Here is a tiny trained network, its code and every weight. The questions are about switching its units off for an input and a class, where a switched-off unit gives its printed mean instead of its output.

import numpy as np


def w(rows, s, z=0):
    codes = np.array(rows[::2]) - 128.0
    scale = np.full(codes.shape[1], s)
    scale[-1] = z or s
    return codes * scale


def f(y):
    return y / 2 * (1 + np.tanh(0.7978845608 * (y + 0.044715 * y**3)))


def log_softmax(a):
    a = a - a.max(-1, keepdims=True)
    return a - np.log(np.exp(a).sum(-1, keepdims=True))


def net(x, mask):
    res = np.array(x, float).reshape(1, 2) / 4 @ E
    y = f(res @ A[0][:, :-1].T + A[0][:, -1])
    res = res + np.where(mask, y, B[0][:, -1]) @ B[0][:, :-1]
    return log_softmax(res[-1] @ U[:, :-1].T + U[:, -1])


A, B = {}, {}
E = w([
[254,216,145,103,209,84,5,103,212,212,132,206],'x0',
[145,210,195,193,121,5,128,183,181,194,186,105],'x1',
],0.013)
A[0] = w([
[147,100,94,129,143,175,138,100,102,124,105,174,204],'n0',
[103,89,111,154,105,154,153,170,98,149,120,139,213],'n1',
[114,74,137,108,80,169,142,82,124,96,89,102,203],'n2',
[199,101,92,66,172,171,78,74,129,136,98,159,136],'n3',
[127,138,113,128,146,131,118,84,74,91,171,147,166],'n4',
[43,119,180,128,17,92,209,126,122,110,120,106,231],'n5',
[126,109,102,118,127,205,138,103,97,114,112,107,150],'n6',
[123,109,71,50,133,192,79,69,77,142,2,138,254],'n7',
[163,131,150,98,217,125,91,68,148,167,119,190,157],'n8',
[134,134,103,170,119,194,161,126,101,65,127,111,146],'n9',
[132,175,148,226,143,66,152,232,115,167,177,126,163],'n10',
],0.0087,0.0069)
B[0] = w([
[185,128,138,50,198,110,122,153,148,106,85,112,184],'n0',
[187,108,187,106,139,145,91,130,51,134,132,118,191],'n1',
[184,148,106,123,147,170,83,134,60,144,71,114,210],'n2',
[147,151,108,65,116,49,228,54,143,82,150,64,197],'n3',
[152,74,138,99,205,75,120,143,103,86,71,128,148],'n4',
[122,64,196,254,130,162,105,147,18,158,149,67,254],'n5',
[146,106,101,86,135,161,96,162,132,144,164,121,192],'n6',
[183,75,140,4,177,141,141,115,112,56,109,81,239],'n7',
[162,210,85,120,153,88,145,85,170,117,171,109,226],'n8',
[138,157,109,114,164,165,71,172,124,182,151,157,189],'n9',
[99,156,129,179,17,82,90,122,158,192,193,153,245],'n10',
],0.0094,0.018)
U = w([
[171,95,113,82,181,198,66,227,69,123,38,116,249],'0',
[17,116,166,226,65,131,140,136,74,177,189,52,181],'1',
[165,148,70,59,163,107,239,46,182,79,103,86,182],'2',
[129,203,25,127,95,103,75,105,214,203,216,214,176],'3',
[74,109,1,168,120,197,174,108,157,94,115,189,4],'4',
[64,66,68,136,150,121,153,142,161,148,74,160,2],'5',
[29,131,93,118,139,174,177,175,158,75,133,172,10],'6',
[72,148,106,97,112,156,158,177,131,100,119,161,4],'7',
],0.0072,0.0028)

Each question gives the input, the list of numbers given to net, and the class t.
The units are the neurons (one row each of A and B). Each row of codes is followed by its name. A weight is (code - 128) times the scale printed after its matrix; where a second scale follows, it is the last column's (A, B and U).
mask holds one flag per neuron, in row order. A switched-off neuron (its flag False) gives its mean, the last column of its row in B, instead of its output. The means were averaged over made-up inputs and are rounded, as every weight is.
A unit's drop is (log p(t) with every unit on - log p(t) with that unit switched off) / (log p(t) with every unit on - log p(t) with every unit switched off).
most important unit: the unit with the biggest drop
top k neurons: the k neurons with the biggest drops, biggest first
drop when u is switched off: that unit's drop, to one decimal
input [1,4], class 3: most important unit : n5
input [2,1], class 3: top 2 neurons : n5; n7
input [5,1], class 3: top 2 neurons : n7; n0
input [0,1], class 1: top 3 neurons : n7; n8; n0
input [-2,1], class 1: top 2 neurons : n7; n0
input [-6,0], class 0: top 2 neurons : n10; n2
input [3,1], class 3: top 2 neurons : n7; n5
input [5,0], class 2: top 2 neurons : n10; n3
input [1,7], class 3: top 2 neurons : n5; n10
input [0,3], class 1: top 2 neurons : n8; n9
input [-8,0], class 0: drop when n10 is switched off : 0.9
input [2,-6], class 2: drop when n3 is switched off : 0.3
input [-1,1], class 1: drop when n7 is switched off : 0.6
input [0,2], class 1: top neuron : n8
